Below are the code and all the weights of a small trained network. Each question names an input and a class and asks about switching units off, where a switched-off unit gives its printed mean instead of its output.

import numpy as np


def w(rows, s, z=0):
    codes = np.array(rows[::2]) - 128.0
    scale = np.full(codes.shape[1], s)
    scale[-1] = z or s
    return codes * scale


def norm(h):
    return h / np.sqrt((h * h).mean(-1, keepdims=True) + 1e-5)


def f(y):
    return np.maximum(y, 0)


def log_softmax(a):
    a = a - a.max(-1, keepdims=True)
    return a - np.log(np.exp(a).sum(-1, keepdims=True))


def net(x, mask):
    res = np.array(x, float).reshape(1, 3) / 4 @ E
    u = 0
    for l in range(2):
        y = f(norm(res) @ A[l][:, :-1].T + A[l][:, -1])
        res = res + np.where(mask[u : u + 12], y, B[l][:, -1]) @ B[l][:, :-1]
        u += 12
    return log_softmax(norm(res)[-1] @ U[:, :-1].T + U[:, -1])


A, B = {}, {}
E = w([
[160,172,164,58,169,79,46],'x0',
[79,103,160,244,145,162,52],'x1',
[139,253,88,193,86,183,139],'x2',
],0.0059)
A[0] = w([
[133,173,103,104,142,54,129,102],'0.n0',
[121,106,153,72,105,181,254,100],'0.n1',
[109,139,149,78,95,116,78,63],'0.n2',
[139,166,97,175,91,153,164,48],'0.n3',
[134,176,147,82,84,198,149,82],'0.n4',
[124,159,132,148,70,171,178,97],'0.n5',
[114,84,125,205,136,158,160,92],'0.n6',
[132,63,136,132,122,147,137,123],'0.n7',
[154,104,145,150,89,132,219,6],'0.n8',
[108,29,142,71,92,158,175,103],'0.n9',
[148,38,124,142,122,156,162,78],'0.n10',
[146,124,140,128,136,79,117,118],'0.n11',
],0.0092,0.0021)
B[0] = w([
[164,78,124,176,69,163,73,186],'0.n0',
[244,71,68,142,5,119,95,253],'0.n1',
[156,164,137,157,188,154,137,170],'0.n2',
[85,153,161,108,176,63,122,207],'0.n3',
[125,124,96,115,221,79,106,189],'0.n4',
[113,192,92,167,200,84,121,212],'0.n5',
[86,108,163,64,73,168,82,214],'0.n6',
[146,172,164,164,144,108,180,185],'0.n7',
[2,157,187,153,83,194,178,200],'0.n8',
[157,155,128,183,215,78,139,242],'0.n9',
[26,193,180,132,149,128,157,206],'0.n10',
[81,177,106,138,138,182,175,165],'0.n11',
],0.0079,0.0061)
A[1] = w([
[156,110,143,172,200,147,168,147],'1.n0',
[161,126,97,220,211,145,139,156],'1.n1',
[121,63,156,146,157,119,106,141],'1.n2',
[152,130,164,72,168,158,66,101],'1.n3',
[121,31,142,108,150,74,177,164],'1.n4',
[67,127,185,45,94,8,100,172],'1.n5',
[140,112,98,76,92,132,163,209],'1.n6',
[147,84,109,160,62,102,65,141],'1.n7',
[136,78,152,144,100,142,101,30],'1.n8',
[48,72,57,138,119,139,213,254],'1.n9',
[81,57,145,147,67,187,77,200],'1.n10',
[98,122,170,188,169,129,112,159],'1.n11',
],0.012,0.00076)
B[1] = w([
[108,155,111,151,19,117,120,182],'1.n0',
[85,61,180,69,161,84,222,225],'1.n1',
[169,205,111,118,186,120,108,177],'1.n2',
[38,125,166,194,78,220,92,210],'1.n3',
[101,243,43,114,220,111,80,181],'1.n4',
[105,57,163,139,66,118,226,190],'1.n5',
[208,89,127,154,164,146,68,156],'1.n6',
[157,60,110,126,68,120,182,165],'1.n7',
[153,95,95,143,95,121,148,142],'1.n8',
[97,117,206,99,158,224,1,195],'1.n9',
[208,111,93,131,98,116,134,178],'1.n10',
[216,124,61,93,125,118,120,254],'1.n11',
],0.0095,0.0078)
U = w([
[30,138,218,152,121,242,42,163],'0',
[75,215,116,102,254,47,139,222],'1',
[241,87,77,140,120,136,78,129],'2',
[89,70,169,116,71,101,216,4],'3',
],0.0097,0.0011)

Each question gives the input, the list of numbers given to net, and the class t.
The units are the neurons (one row each of A and B). Each row of codes is followed by its name. A weight is (code - 128) times the scale printed after its matrix; where a second scale follows, it is the last column's (A, B and U).
mask holds one flag per neuron, layer by layer. A switched-off neuron (its flag False) gives its mean, the last column of its row in B, instead of its output. The means were averaged over made-up inputs and are rounded, as every weight is.
A unit's drop is (log p(t) with every unit on - log p(t) with that unit switched off) / (log p(t) with every unit on - log p(t) with every unit switched off).
The circuit of an input: a set's keep is (log p(t) with only the set's units on - log p(t) with every unit switched off) / (log p(t) with every unit on - log p(t) with every unit switched off). Starting from the 12 units with the biggest drops (on a tie, the unit counted first), units are removed one at a time, each time the one whose removal leaves the highest keep (on an exact tie, the one counted first), for as long as the keep stays at least 0.8.
circuit, biggest first: the units of the circuit, biggest drop first
most important unit: the unit with the biggest drop
k most important neurons: the k neurons with the biggest drops, biggest first
top k neurons in layer l: the k neurons of layer l with the biggest drops, biggest first
input [4,0,-1], class 0: circuit, biggest first : (1.n3)
input [-6,-6,-3], class 0: 3 most important neurons : (0.n8, 1.n9, 0.n10)
input [8,-5,7], class 0: top 3 neurons in layer 1 : (1.n3, 1.n11, 1.n4)
input [-1,5,4], class 2: 2 most important neurons : (0.n9, 0.n6)
input [-5,6,-3], class 2: top 3 neurons in layer 1 : (1.n10, 1.n11, 1.n3)
input [6,7,6], class 2: top 2 neurons in layer 0 : (0.n5, 0.n9)
input [8,-8,0], class 0: circuit, biggest first : (1.n3, 0.n0)
input [3,-3,3], class 3: 4 most important neurons : (1.n1, 0.n6, 1.n9, 1.n4)
input [-8,-2,-8], class 0: 2 most important neurons : (1.n9, 0.n8)
input [1,2,-3], class 3: 2 most important neurons : (1.n1, 1.n0)
input [-4,0,-6], class 1: 2 most important neurons : (0.n9, 1.n4)
input [3,3,-3], class 3: 3 most important neurons : (1.n1, 1.n9, 0.n6)
input [-1,4,3], class 2: 2 most important neurons : (0.n9, 0.n6)
input [-4,-3,-5], class 1: top 2 neurons in layer 1 : (1.n4, 1.n3)
input [-6,8,1], class 2: circuit, biggest first : (1.n11)
input [6,7,5], class 2: top 2 neurons in layer 0 : (0.n5, 0.n4)
input [1,-2,1], class 3: 3 most important neurons : (1.n7, 0.n6, 0.n4)
input [3,-1,1], class 3: 3 most important neurons : (1.n1, 0.n6, 1.n9)
input [4,-8,6], class 2: 3 most important neurons : (0.n9, 0.n0, 0.n10)
input [-8,-7,-5], class 0: top 2 neurons in layer 1 : (1.n9, 1.n11)
input [3,4,-5], class 1: most important unit : 1.n2
input [2,0,-2], class 3: top 2 neurons in layer 1 : (1.n1, 1.n0)
